Here is a tiny trained network, its code and every weight. The questions are about switching its units off for an input and a class, where a switched-off unit gives its printed mean instead of its output.

import numpy as np


def w(rows, s, z=0):
    codes = np.array(rows[::2]) - 128.0
    scale = np.full(codes.shape[1], s)
    scale[-1] = z or s
    return codes * scale


def f(y):
    return np.maximum(y, 0)


def log_softmax(a):
    a = a - a.max(-1, keepdims=True)
    return a - np.log(np.exp(a).sum(-1, keepdims=True))


def net(x, mask):
    res = np.array(x, float).reshape(1, 3) / 4 @ E
    y = f(res @ A[0][:, :-1].T + A[0][:, -1])
    res = res + np.where(mask, y, B[0][:, -1]) @ B[0][:, :-1]
    return log_softmax(res[-1] @ U[:, :-1].T + U[:, -1])


A, B = {}, {}
E = w([
[254,242,196,173,162,71,46,22,14],'x0',
[169,12,227,232,174,233,71,72,225],'x1',
[136,159,61,222,6,218,31,235,64],'x2',
],0.0047)
A[0] = w([
[132,162,89,185,63,172,61,186,89,98],'neuron 1',
[131,154,99,175,79,165,74,175,96,157],'neuron 2',
[111,206,74,56,99,49,158,161,67,88],'neuron 3',
[130,168,85,195,57,179,57,197,80,93],'neuron 4',
[226,219,190,179,164,81,49,36,49,87],'neuron 5',
[167,46,200,211,161,201,67,81,179,90],'neuron 6',
[122,129,173,49,208,47,212,48,156,90],'neuron 7',
[213,210,184,171,153,87,54,51,59,92],'neuron 8',
[163,46,196,205,154,198,73,84,178,112],'neuron 9',
[170,175,155,149,135,106,90,88,90,255],'neuron 10',
[29,2,69,93,111,196,221,215,224,86],'neuron 11',
[110,199,80,58,103,61,155,154,75,98],'neuron 12',
[111,191,91,67,109,71,157,158,85,134],'neuron 13',
[154,51,181,191,150,188,84,94,179,111],'neuron 14',
[132,158,93,179,72,168,68,181,91,105],'neuron 15',
[122,129,182,43,229,35,224,42,156,98],'neuron 16',
[113,200,80,62,105,67,156,156,76,99],'neuron 17',
],0.0054,0.0084)
B[0] = w([
[167,75,111,94,190,190,63,68,155,172],'neuron 1',
[168,93,109,108,142,145,114,99,201,190],'neuron 2',
[83,174,86,180,175,184,172,103,44,167],'neuron 3',
[171,67,108,85,199,197,54,58,154,177],'neuron 4',
[44,133,157,66,77,72,50,191,58,201],'neuron 5',
[67,191,65,188,182,186,182,106,22,189],'neuron 6',
[174,66,107,88,191,206,51,62,153,187],'neuron 7',
[56,134,157,78,84,81,61,184,64,192],'neuron 8',
[89,179,77,173,156,161,179,123,74,195],'neuron 9',
[135,137,109,124,72,81,182,166,254,255],'neuron 10',
[49,139,175,65,68,55,52,198,50,218],'neuron 11',
[95,166,88,174,170,176,168,106,63,165],'neuron 12',
[125,157,93,168,154,161,171,110,113,174],'neuron 13',
[91,175,91,168,155,157,175,121,71,185],'neuron 14',
[164,84,114,98,175,176,77,78,156,169],'neuron 15',
[169,76,107,95,174,180,71,75,163,201],'neuron 16',
[101,163,93,172,163,170,164,110,67,164],'neuron 17',
],0.0076,0.0084)
U = w([
[111,189,103,220,159,157,203,104,89,107],'0',
[194,44,125,95,161,158,83,63,169,106],'1',
[79,133,158,82,74,74,88,195,103,92],'2',
[175,139,125,157,73,86,227,160,245,248],'3',
[220,122,178,168,114,108,182,135,133,47],'4',
],0.013,0.011)

Each question gives the input, the list of numbers given to net, and the class t.
The units are the neurons (one row each of A and B). Each row of codes is followed by its name. A weight is (code - 128) times the scale printed after its matrix; where a second scale follows, it is the last column's (A, B and U).
mask holds one flag per neuron, in row order. A switched-off neuron (its flag False) gives its mean, the last column of its row in B, instead of its output. The means were averaged over made-up inputs and are rounded, as every weight is.
A unit's drop is (log p(t) with every unit on - log p(t) with that unit switched off) / (log p(t) with every unit on - log p(t) with every unit switched off).
The circuit of an input: a set's keep is (log p(t) with only the set's units on - log p(t) with every unit switched off) / (log p(t) with every unit on - log p(t) with every unit switched off). Starting from the 12 units with the biggest drops (on a tie, the unit counted first), units are removed one at a time, each time the one whose removal leaves the highest keep (on an exact tie, the one counted first), for as long as the keep stays at least 0.8.
circuit, biggest first: the units of the circuit, biggest drop first
k most important neurons: the k neurons with the biggest drops, biggest first
drop when u is switched off: that unit's drop, to one decimal
input [-8,5,1], class 2: circuit, biggest first : [neuron 11]
input [3,-3,3], class 3: circuit, biggest first : [neuron 11; neuron 10; neuron 6]
input [-4,-8,8], class 0: 2 most important neurons : [neuron 3; neuron 12]
input [1,-8,8], class 0: 4 most important neurons : [neuron 3; neuron 12; neuron 17; neuron 13]
input [6,6,1], class 0: 4 most important neurons : [neuron 6; neuron 11; neuron 9; neuron 14]
input [-4,-5,-7], class 1: 2 most important neurons : [neuron 7; neuron 16]
input [4,1,2], class 2: circuit, biggest first : [neuron 5; neuron 8]
input [-4,2,5], class 1: circuit, biggest first : [neuron 4; neuron 1]
input [-5,3,0], class 2: 2 most important neurons : [neuron 11; neuron 10]
input [3,1,4], class 1: 2 most important neurons : [neuron 11; neuron 4]
input [4,-1,-1], class 2: 3 most important neurons : [neuron 5; neuron 8; neuron 2]
input [8,5,5], class 2: 2 most important neurons : [neuron 5; neuron 8]
input [-3,-2,1], class 3: 3 most important neurons : [neuron 5; neuron 8; neuron 6]
input [6,2,-5], class 2: circuit, biggest first : [neuron 5]
input [2,-6,8], class 1: 2 most important neurons : [neuron 4; neuron 1]
input [-3,-1,1], class 3: 2 most important neurons : [neuron 5; neuron 8]
input [0,0,4], class 1: drop when neuron 4 is switched off : 0.2
input [7,4,5], class 2: drop when neuron 8 is switched off : 0.5
input [-1,-4,3], class 0: drop when neuron 17 is switched off : 0.2
input [-3,-4,-7], class 1: circuit, biggest first : [neuron 7]
